tevo: -.18 -.16 .45 -.32 -.15 .07 -.25 .22 .30 .28 .03 .04 .16 -.06
vuv: -.12 -.52 -.23 -.06 -.52 .20 -.52 .20 -.12 .05 -.14 .22 .11 -.49
Vum: .25 -.88 -.44 .69 -.57 -.32 .50 -.27 -.57 -.37 .29 -.10 -.66 .81
kimus: .48 -.86 -.58 .48 .42 -.06 .48 -.58 -.09 -.36 -.05 .02 -.31 -.36
gunib: .11 -.47 -.12 -.12 .42 .19 .11 .20 -.05 .11 -.11 .21 .14 -.45
places kimus: -.58 : 2 7
shift +1: -.32 : -.31
places vuv: -.52 : 1 4 6
howmany kimus: -.58 : 2
shift +1: .28 .03 .04 : .29 .04 .05
shift +1: .25 : .26
places gunib: .11 : 0 6 9

gafaf: -.01 -.12 .33 -.19 .43 -.25 .23 .26 -.20 -.01 -.29 -.08 .23 .27 -.25
 -.19 -.05 .43 .32 .38
miv: .29 .09 .12 .01 .32 -.02 -.01 .26 .04 .22 .04 -.14 .07 .05 -.13 -.11 .01
 .24 .29 .09
noz: .21 .13 .31 -.07 .14 -.01 .24 .21 -.10 .16 -.14 -.09 .28 .26 .02 .10 .15
 .13 .20 .31
veb: .67 .72 .10 .22 -.59 .57 .23 .14 .16 .57 .32 -.20 .28 .18 .68 .79 .69
 -.58 -.25 .03
suf: .76 .77 .26 .21 -.59 .52 .33 .22 .04 .64 .19 -.17 .43 .29 .66 .83 .33
 -.59 -.16 .18
Palag: -.27 -.24 -.09 -.12 .45 -.06 -.09 -.04 .18 -.16 .09 -.07 -.14 -.07 -.15
 -.26 -.29 .38 .20 -.03
sunit: .67 .56 .52 .05 -.24 .16 .46 .14 -.25 .53 -.16 -.14 .55 .46 .29 .52 .65
 -.22 .08 .47
Gase: -.23 -.33 .29 -.27 .66 -.40 .20 .25 -.22 -.18 -.35 -.04 .15 .23 -.43
 -.40 -.24 .63 .41 .39
Zofe: .15 .07 -.03 .18 .03 .18 .05 .15 .19 .03 .15 -.12 .01 .03 .19 .14 .01
 .03 -.04 .18
Bosep: -.31 -.19 -.36 -.04 .24 .19 -.26 -.19 .47 -.20 .37 -.11 -.33 -.26 .08
 -.13 -.36 .19 -.02 -.32
bub: .42 .56 -.11 .25 -.54 .70 -.06 -.10 .49 .40 .60 -.21 -.03 -.11 .72 .67
 .39 -.56 -.35 -.32
shift -1: -.12 .01 .03 : -.13 .00 .02
places suf: .18 : 19
places bub: .25 : 3
places miv: .32 : 4
places Zofe: .15 : 0 7 10
shift +1: .01 .32 -.02 : .02 .33 -.01

bev: -.10 -.06 .28 -.31 .25 -.64 .02 .06 -.10 .06
kive: -.07 .35 .35 .36 .15 -.07 -.06 -.07 .24 -.11
tuz: -.37 -.60 .04 -.05 .29 -.09 .05 .45 .22 .29
Lov: -.11 -.56 .22 -.37 -.12 -.10 -.26 .55 .68 -.49
Bafuz: -.08 -.26 .62 .03 -.15 -.75 -.05 -.23 .22 -.10
todu: -.22 -.31 .40 -.05 .07 -.42 -.06 .29 .33 -.10
places kive: -.07 : 0 5 7
shift +1: .25 : .26
shift +1: .15 -.07 -.06 -.07 : .16 -.06 -.05 -.06
shift -1: -.26 .62 : -.27 .61
howmany bev: -.10 : 2
howmany kive: .35 : 2
howmany tuz: -.05 : 1

Zari: .01 .18 -.03 -.10 -.08 .11 .04 -.01 .02 -.21 .02 .05 .04 .10 -.09 .09
 -.07 -.05 .11 .02 .08 .18
fimif: -.10 .04 -.09 .03 .10 .05 -.04 .02 .08 -.03 .04 .10 .01 .04 .10 .10 .00
 -.07 -.06 .06 .06 .02
rizap: .61 .42 .00 .79 -.02 -.06 .19 -.67 -.33 .65 .03 -.06 -.63 -.56 .54 -.18
 .38 .11 .80 -.64 -.04 .54
dur: .21 .00 .00 -.08 .00 -.03 .03 .04 -.03 -.10 -.01 .08 -.01 -.11 .17 -.06
 -.15 -.01 -.08 -.11 -.07 -.01
guv: .21 .00 .00 -.08 .00 -.03 .03 .04 -.03 .11 -.01 .08 -.01 -.11 .00 -.06
 -.15 -.01 .06 -.05 .05 -.04
howmany Zari: .02 : 3
places Zari: .18 : 1 21
howmany fimif: .10 : 4

Gitu: -.21 .13 .15 .24 .19 -.04 -.05 .09 .10 .19 -.13 .18 -.08 -.20 -.02 .11
 -.01 .05 -.05 -.27 -.07 .03 .44 .02 -.04 .06
Komal: .04 -.04 -.32 .10 .14 .14 .28 -.40 .26 .44 .20 .12 .25 .25 -.12 -.17 .13
 .25 -.30 -.42 -.13 -.03 -.07 .20 -.16 -.28
Duk: .10 -.06 -.14 .10 -.06 -.11 -.06 -.01 .00 -.06 -.07 -.13 .07 .09 .08
 -.01 .04 -.09 .01 .09 .13 .01 -.13 .13 .01 -.06
fov: .15 -.19 -.18 .31 .16 -.19 -.33 .50 -.19 .16 -.06 .34 .15 -.20 .22 -.12
 .45 .13 -.06 .01 .01 -.06 -.12 .07 -.16 -.18
feva: -.24 -.21 -.10 .00 -.15 .69 -.27 .05 -.20 -.16 .33 .35 .32 -.25 .40 .05
 .08 .15 -.16 -.11 .02 -.22 -.06 -.21 -.13 .23
rem: -.01 -.05 .29 .12 .04 .01 .53 -.49 .04 .65 .31 .05 -.01 .29 .02 -.25 .14
 .41 -.19 -.01 -.24 -.19 .53 .08 -.26 -.46
vod: .06 .14 -.33 .07 .13 .13 -.40 -.40 .14 .42 .18 .09 .14 .24 -.14 -.16 .14
 .25 -.27 -.38 -.11 -.01 -.11 .16 -.19 -.23
sepot: .07 -.10 -.08 .29 .05 .03 -.33 .03 -.02 .12 .00 .27 .20 -.29 .32 -.02
 .32 .03 .03 .03 -.11 -.02 -.13 -.04 -.10 -.08
kufer: .13 .13 .23 .12 .29 -.01 .34 .33 -.07 .15 -.23 -.05 -.17 -.01 -.09 .04
 .02 .17 -.12 -.16 .25 .21 -.10 .04 .23 -.07
Pasiz: .26 .20 -.03 .01 .27 .45 -.19 -.15 .64 -.01 -.09 .15 .55 .08 -.55 .06
 .14 -.07 -.35 -.30 .18 -.07 .26 .32 -.09 .35
howmany fov: .31 : 1
places sepot: -.04 : 23
places rem: -.01 : 0 12 19
howmany sepot: .32 : 2
places Duk: -.06 : 1 4 6 9 25
howmany rem: -.19 : 2
places vod: .14 : 1 8 12 16

ruk: -.01 -.02 .00 -.01 -.08 .11 -.08 -.08 .06 .10 -.08 .06 .06 -.05 .04 .02
mugir: .00 .03 -.16 -.01 .03 -.02 .17 .07 -.04 -.03 .01 .06 .11 .16 .04 .02
kiko: -.02 -.02 .00 -.04 .03 -.02 -.06 .07 -.04 -.02 -.02 .07 .02 -.05 -.04
 .08
Rufe: -.06 -.75 -.50 -.11 .45 -.74 -.74 .58 -.11 -.32 .45 .07 -.75 -.11 -.02
 -.05
howmany Rufe: -.74 : 2
places kiko: -.04 : 3 8 14
places kiko: .07 : 7 11
shift +1: -.02 : -.01
places ruk: .06 : 8 11 12
shift +1: .02 -.05 : .03 -.04
places Rufe: -.74 : 5 6

fibu: .19 -.68 .54 -.24 -.36 .41 .46 .70 -.14 -.38 -.22 .64 .55 .42 -.59 -.55
 -.51
liku: -.40 .55 -.62 .56 .30 -.63 .56 -.53 .56 .05 .56 -.37 .56 .20 .46 .25 .64
dem: .11 -.52 .52 -.31 -.15 .68 -.32 .72 .10 -.38 -.45 .61 .41 -.16 .11 -.49
 -.69
shift -1: .11 : .10
howmany liku: .56 : 5
places liku: .56 : 3 6 8 10 12
places dem: .11 : 0 14

tozig: .57 -.04 .00 .62 .02 .52 -.27 -.10 -.12 .56
nezu: -.13 -.26 -.07 .55 -.67 .28 -.16 -.49 -.28 -.32
Tasom: .27 .10 .11 .18 .58 .22 -.30 .27 .17 .15
funo: .83 .15 .09 .56 .48 .66 -.31 .12 .05 .91
places nezu: -.13 : 0
shift -1: -.67 : -.68

safut: .11 .32 .28 -.56 -.14 -.11 -.14 -.02 -.19 .09 -.01 .05 .20 -.11 -.06
 -.15 -.32 -.34 .05 .01 -.18 .02 -.04 -.58 .58 .26 -.45 -.02 .08 -.12
 -.57 .29 -.86 .35
Bimar: -.27 -.48 -.18 -.27 .31 .39 .07 .06 .39 -.25 -.08 -.10 .00 .39 -.24 .39
 .26 -.27 .00 -.27 .12 .39 .26 .25 .26 .28 .08 -.06 .07 .59 -.33 -.07
 .00 -.19
podu: -.01 -.24 -.20 -.02 .40 -.09 -.33 -.48 -.16 -.26 .25 -.34 .02 -.14 -.16
 .03 -.51 -.07 -.42 -.04 -.29 .40 -.17 .01 -.23 .50 .08 -.18 .10 .20
 -.19 -.32 .48 -.14
places Bimar: .39 : 5 8 13 15 21
howmany Bimar: .26 : 3
howmany Bimar: .40 : 0
shift +1: .40 : .41
shift +1: .26 .28 .08 : .27 .29 .09
shift -1: -.14 -.02 -.19 : -.15 -.03 -.20

sovo: -.45 .13 -.46 -.47 -.41
pid: -.45 .62 -.45 .62 -.45
Lafav: .81 -.34 -.46 .13 -.71
seler: .81 -.34 -.12 .13 -.38
shift -1: .13 : .12
howmany pid: -.45 : 3
howmany pid: -.44 : 0
shift -1: .81 : .80

purab: -.10 -.10 -.84 -.15 -.14 -.17 -.08 .15 -.09 -.07 .16 .10 -.13 .04 -.36
 -.07 -.01 -.39 .19 -.33
kazi: -.10 -.17 -.84 -.14 -.14 -.17 -.56 .15 -.09 .19 -.17 .10 -.13 .04 -.36
 -.07 -.17 .10 .19 -.14
pir: .12 -.31 -.57 -.57 -.27 -.57 -.55 -.07 -.55 -.30 -.23 -.19 -.67 -.21
 -.23 -.16 .00 -.60 -.55 -.57
rut: .12 -.31 -.23 -.52 -.27 -.31 -.55 -.07 -.55 -.30 -.23 -.19 -.67 -.21
 -.23 -.04 -.07 -.71 .12 -.72
places pir: -.57 : 2 3 5 19
howmany purab: -.08 : 1
shift -1: -.01 -.39 : -.02 -.40
places kazi: -.17 : 1 5 10 16
places kazi: -.14 : 3 4 19

luran: .24 .08 -.74 .12 -.23 -.42 -.12 .28 .08 .03
Sok: -.60 .03 -.02 -.02 .06 .29 -.11 -.65 .11 -.02
Mel: .14 -.02 -.48 .01 .01 .31 .16 .36 -.26 -.05
nuf: .09 .10 .10 -.03 -.12 -.30 .10 -.03 .17 -.03
kiba: .15 -.08 .26 .05 -.07 .17 .44 .04 -.02 -.10
seti: .40 .07 -.72 .10 -.24 -.43 .11 .07 .07 .05
howmany seti: .06 : 0
howmany Sok: -.02 : 3
places Mel: .01 : 3 4
places nuf: .10 : 1 2 6
howmany nuf: .10 : 3

pes: -.25 .20 -.57 .03 -.59 -.17 .07 -.28 -.12 -.08 -.24 .25 .38 .08
vofof: .43 .05 -.11 -.05 .07 .19 .18 .05 .32 -.46 -.11 .05 -.04 .05
buz: -.10 -.02 .18 .13 .28 -.16 -.19 .18 .12 -.07 .37 .02 .18 -.27
pumu: .60 .41 .06 -.04 -.22 .35 -.37 -.24 .07 .21 -.26 .18 .04 -.03
gim: -.12 .25 -.31 .19 .06 -.48 .30 -.41 -.18 .01 -.30 -.26 .20 .36
neges: .41 -.22 .58 -.12 .32 .39 -.31 .28 .17 -.35 -.46 .51 -.22 -.33
Tufo: .16 .27 .03 .14 -.91 .08 .19 -.47 .09 .21 -.06 .28 -.10 -.56
Zuvi: .00 .06 .20 .16 .04 .05 -.16 -.20 -.56 .06 .45 -.24 -.11 -.35
howmany vofof: .05 : 4
howmany gim: -.31 : 1
shift -1: .06 .20 : .05 .19
shift -1: .20 -.57 .03 : .19 -.58 .02
shift +1: .18 .13 .28 : .19 .14 .29
shift +1: .21 -.26 .18 .04 : .22 -.25 .19 .05

fas: .04 .06 -.05 .34 -.58 -.01 .01
Vav: .42 -.53 .42 .42 -.71 -.53 -.53
loz: .20 -.14 .35 .42 -.70 -.30 -.53
gud: -.03 -.70 .34 .16 .91 -.36 .00
Kigu: -.04 -.52 -.04 .23 .51 -.12 .26
places Vav: -.71 : 4
howmany Vav: -.53 : 3
howmany fas: -.58 : 1

vopi: -.09 .24 -.09 -.08 -.01 .24
Zufo: .48 .29 .01 -.09 -.02 .44
negim: .20 .14 .02 .25 -.01 -.33
figok: -.38 -.47 .06 .35 .00 -.68
zirip: -.16 .12 -.05 -.27 -.02 .23
zigof: -.24 -.28 .04 .21 .03 -.43
dagus: -.15 -.36 .09 .33 -.04 -.48
sezu: .08 .25 -.06 -.28 -.03 .40
ralip: .27 .54 -.14 -.46 .04 .71
rigif: .13 .62 .16 -.62 .03 .83
mima: -.07 -.19 .00 .25 .01 -.34
Suvat: -.29 -.64 .15 .60 -.01 -.91
places vopi: -.08 : 3
shift +1: .12 -.05 -.27 -.02 : .13 -.04 -.26 -.01
howmany Suvat: .15 : 1

Dezo: .16 -.21 .11 .45 .51 -.13 -.14 .21 -.14 .47 -.13 -.21 .42 -.48 .03 -.29
 .02 .01 .26 -.02 -.22 -.13 -.36 .36 .25 -.03
gulad: .07 .08 -.41 -.46 -.16 .19 -.23 -.32 -.33 .85 .20 .24 -.15 -.32 .07 -.01
 -.27 .10 -.12 .07 .07 -.32 .38 .00 -.32 -.22
Dimeg: .19 .16 -.40 -.32 .05 -.13 -.28 .20 -.39 .09 .35 .27 -.10 .21 .09 -.02
 .07 .39 -.12 -.42 .15 .01 .09 -.07 -.58 -.42
shift +1: -.07 : -.06
places Dezo: -.13 : 5 10 21
shift -1: -.29 .02 .01 .26 : -.30 .01 .00 .25
places gulad: -.32 : 7 13 21 24

nulo: .14 -.08 .19 -.07 .32 .09 -.35 -.36 -.05 -.04 -.07 -.07 -.13 .05 -.12
 -.08 .09 -.07 -.13
gosul: .00 .01 -.29 -.05 .18 -.19 .14 -.10 -.02 .02 .73 .14 .00 .06 .07 -.16
 .19 .03 -.22
zasal: -.11 .53 -.19 -.27 -.07 .53 .53 -.20 -.12 -.14 .53 .14 -.35 .42 -.03
 -.02 -.03 -.12 .24
Bipu: -.31 .19 .08 -.62 -.02 .23 -.10 -.15 .07 -.11 .26 .23 .41 -.01 -.24 -.30
 -.01 .15 -.05
fef: .13 .48 -.04 -.25 .43 .21 -.51 -.22 .03 .34 .48 -.04 -.51 .29 -.12 .12
 .04 .06 .48
pali: .54 .12 -.02 -.85 -.11 .49 -.35 -.13 .14 -.08 .06 .26 .54 .05 -.11 -.13
 .02 .10 -.19
tenip: -.11 -.15 -.34 -.16 -.07 -.08 .03 .02 -.20 -.27 .40 .53 .01 .36 -.31
 -.11 .04 -.06 .25
ferif: -.34 .15 -.29 -.35 .14 .21 -.14 -.20 .02 -.06 .02 .24 .36 .02 -.15 -.36
 -.30 -.02 .17
shift +1: .34 .48 -.04 : .35 .49 -.03
places nulo: -.07 : 3 10 11 17
howmany fef: .48 : 3
shift -1: -.12 : -.13
places pali: .05 : 13
shift -1: -.07 .53 .53 : -.08 .52 .52
howmany zasal: .53 : 4

Kib: .28 .21 -.23 -.21 -.60 .21 -.09 .28 .21 .52 .37 -.08 .19 .27 -.25 -.11
 .08 -.34 -.07 -.41 -.25 -.15 .42 .01
nar: .28 .21 -.23 -.21 -.23 .21 -.09 .28 .21 .52 .37 -.08 .19 .27 -.25 -.11
 .08 -.34 -.07 -.13 -.40 -.24 -.23 -.01
Pab: .13 .25 -.08 -.18 -.28 .13 -.20 .38 .25 .37 .35 -.09 .17 .23 .08 -.18
 .07 -.16 .05 -.27 -.18 -.14 .41 -.01
dufe: -.02 .41 -.16 .01 -.57 .18 -.33 .19 .46 .44 .55 .02 .04 .31 .00 -.03
 -.04 -.32 .19 -.27 -.08 .03 .51 .20
howmany nar: -.23 : 3
places Pab: .07 : 16

fug: .16 -.07 .49 .20
telu: .22 .22 .76 .78
ton: .34 -.27 .33 -.15
Dibe: .14 .21 -.74 -.57
places ton: .34 : 0
shift +1: .21 : .22
places telu: .22 : 0 1

nes: .00 .03 -.02 -.04 .01 .03 -.06 .11 .22 -.47 -.63 -.85 -.83 .72 .47 -.31
 .09 .06 -.04 -.01 -.02
satad: .65 .64 .27 -.12 .00 .03 .00 .00 .65 .00 .02 .01 .02 .00 .00 .00 -.02
 -.03 -.01 .01 .01
misa: .00 .03 -.04 -.03 .00 .02 -.04 .13 .15 -.37 -.56 -.78 -.84 .75 .60 -.35
 .17 .08 -.03 -.02 .02
silar: .03 -.02 -.01 -.02 -.03 .04 -.04 .07 .15 -.34 -.60 -.78 -.84 .79 .61
 -.37 .16 .09 -.04 -.02 .04
shift +1: .02 : .03
places satad: .65 : 0 8
shift +1: .75 : .76

nas: -.58 -.19 -.13 .18 -.35 .13 .00 .13 .06 .21 -.17 -.53 .01 -.01 -.13 -.57
 .23 .01 -.20 -.03 -.66 -.11 .10 -.06 .06 .06 -.02 -.16 .22 .04
siko: -.58 -.18 -.21 .23 -.43 .04 -.09 .11 .09 .20 -.20 -.42 -.14 -.04 -.21
 -.57 .19 -.01 -.07 -.05 -.66 -.11 .10 -.01 .01 .06 -.01 -.20 .21 -.08
Peraf: -.58 -.05 -.23 .21 -.36 .00 -.11 .07 .10 .24 -.16 -.39 -.06 .02 -.23
 -.57 .14 -.19 -.05 -.11 -.66 -.09 .20 .02 -.02 -.07 .04 -.16 .04 .00
geko: -.58 -.15 -.10 .09 -.16 .16 .02 .09 .10 .20 -.09 .03 .04 .03 -.10 -.57
 .22 -.03 -.25 -.11 -.66 -.04 .21 -.04 .02 .01 .03 -.08 .07 .02
ludir: -.58 -.07 -.57 -.13 -.54 -.57 -.10 .09 .05 .31 -.24 .30 -.01 .01 -.25
 -.57 .18 -.13 -.06 .01 -.66 -.13 .07 -.06 .09 -.13 -.57 -.25 .12 -.02
howmany ludir: -.12 : 0
places geko: .03 : 11 13 26

rivun: .17 -.62 -.10 -.24 -.06 -.19 -.64 -.34 .38 -.23 -.34 -.09 .07 -.10 -.34
 -.09 .01 -.15 .48 .25 -.05 .03 .15 .07 .65 -.06 -.40 -.14 -.59 .10 -.06
 -.12 .55 -.10 -.15 .04 .04 .76 -.14
bozul: .24 .33 .16 .15 .36 .16 -.18 .38 .23 .37 .23 -.31 .10 .21 -.32 .37 .24
 .37 .21 -.56 .33 .34 .07 .02 .07 .55 .56 .26 .45 .33 -.45 .01 .28 .13
 .07 -.36 -.15 .33 .28
sudum: -.01 .15 -.07 -.35 .24 .11 -.46 .21 .13 .36 -.66 .31 -.34 .08 .54 -.11
 -.26 .39 -.41 .28 -.18 .18 -.13 -.02 -.22 .26 .47 .21 -.31 .12 .15 -.08
 -.48 -.06 -.08 -.05 -.89 .14 .14
places rivun: -.34 : 7 10 14
places bozul: .23 : 8 10
places bozul: .33 : 1 20 29 37
howmany sudum: -.02 : 1
shift -1: .21 : .20
howmany bozul: .38 : 1

vel: .13 .17 -.10 -.17 .17 .17
ruris: -.50 -.14 .33 -.17 .10 .00
kanuk: .21 .09 -.09 .09 .09 .21
mas: .23 -.78 -.18 .07 .06 -.19
Kuz: -.12 .83 -.14 -.11 .18 -.01
shift +1: .13 .17 -.10 -.17 : .14 .18 -.09 -.16
places vel: .17 : 1 4 5
shift -1: -.09 : -.10
howmany kanuk: .09 : 3
howmany kanuk: .10 : 0

babod: -.52 .34 -.45 -.13 -.46 .49 .55
Dubom: .37 .34 -.45 -.13 -.07 .49 .55
bavu: -.34 .55 -.05 .52 -.34 -.34 -.08
beseb: -.34 .55 -.05 .52 .58 -.15 .40
tozag: .37 .34 -.45 -.13 -.45 -.45 .39
shift +1: -.13 : -.12
howmany tozag: -.45 : 3
shift +1: .34 -.45 -.13 : .35 -.44 -.12
howmany bavu: -.34 : 3

rilo: -.38 .69 .40 .25
darab: -.40 -.18 .09 .16
vig: -.21 .17 .00 -.07
kurum: .09 .10 .09 .09
Seke: -.21 .17 -.04 .10
howmany vig: -.21 : 1
places kurum: .09 : 0 2 3

far: .19 -.69 .32 .05 -.63 .32 .33 .20 -.52 .52
Vimi: .19 -.02 -.26 .16 .18 -.05 .18 .18 .19 .19
Molor: .23 -.83 .33 .09 -.72 .36 .40 .50 -.59 .66
gavol: .11 -.32 .25 -.04 -.36 .18 .08 .21 -.32 .18
places Vimi: .19 : 0 8 9
howmany Vimi: .19 : 3
howmany Molor: .51 : 0
shift -1: .11 -.32 .25 : .10 -.33 .24
howmany Vimi: -.05 : 1
howmany Molor: .09 : 1

dif: .33 -.31 .76 .64 .32 -.35 -.51 -.64 -.08 .72 .49 -.30 .51 .14 .51 -.23
 .16
gufar: -.51 -.47 -.26 -.51 -.60 -.02 .63 .00 .58 .51 -.06 .70 -.60 -.56 .68
 -.60 -.18
Sizi: .40 .09 .18 .65 .53 -.29 -.78 -.68 .70 -.54 -.56 -.23 -.06 .63 .23 .56
 .57
bem: .38 -.29 -.31 .19 -.35 .34 .15 -.67 .57 .05 -.61 -.74 .54 -.54 .43 .25
 .02
vuk: .55 .69 -.20 -.12 .31 -.28 .50 -.28 -.65 -.50 -.11 .38 .25 .51 .61 .16
 .60
takaz: -.52 .32 -.52 .07 .55 .04 .14 .04 .38 .04 .75 -.20 -.74 -.52 -.53 -.25
 -.71
zalas: -.05 -.30 .39 -.38 .08 -.56 -.20 -.35 -.46 .51 .08 -.68 -.65 .05 -.44
 -.62 .14
places gufar: -.60 : 4 12 15
shift -1: .68 : .67
places dif: .51 : 12 14
places takaz: .04 : 5 7 9

Zoz: -.43 -.43 -.43 .10 -.54
Nezog: .75 .75 .26 .26 .26
gosun: .58 .58 .32 .33 .32
howmany Nezog: .26 : 3
shift +1: .58 .58 .32 : .59 .59 .33
howmany Zoz: -.43 : 3
places gosun: .33 : 3

Tus: -.07 .51 -.16 .13 .41 .02 .09 -.02 -.10 .48 -.36
lubol: -.32 -.34 -.25 -.38 .67 .08 -.17 -.29 .57 .21 -.57
lurod: .05 .61 .60 .20 -.02 -.18 .73 -.10 -.07 -.20 .14
vidu: .01 -.18 -.21 -.31 .56 -.02 -.27 -.31 -.07 .27 .36
Zorof: -.37 -.26 -.02 -.19 .46 .01 .08 .03 .15 -.40 .26
Pogak: .21 .08 .12 -.05 .08 -.64 -.02 .31 .12 -.27 .34
kada: -.37 .29 .11 .48 -.49 -.52 .57 -.36 .38 -.20 -.26
pusub: -.37 -.26 -.11 -.19 .46 .01 .08 .03 .15 -.40 .26
vevu: -.07 .51 -.16 .13 .41 .02 .09 -.02 -.10 .48 .19
shift +1: .08 -.17 -.29 .57 : .09 -.16 -.28 .58
shift -1: -.32 -.34 : -.33 -.35

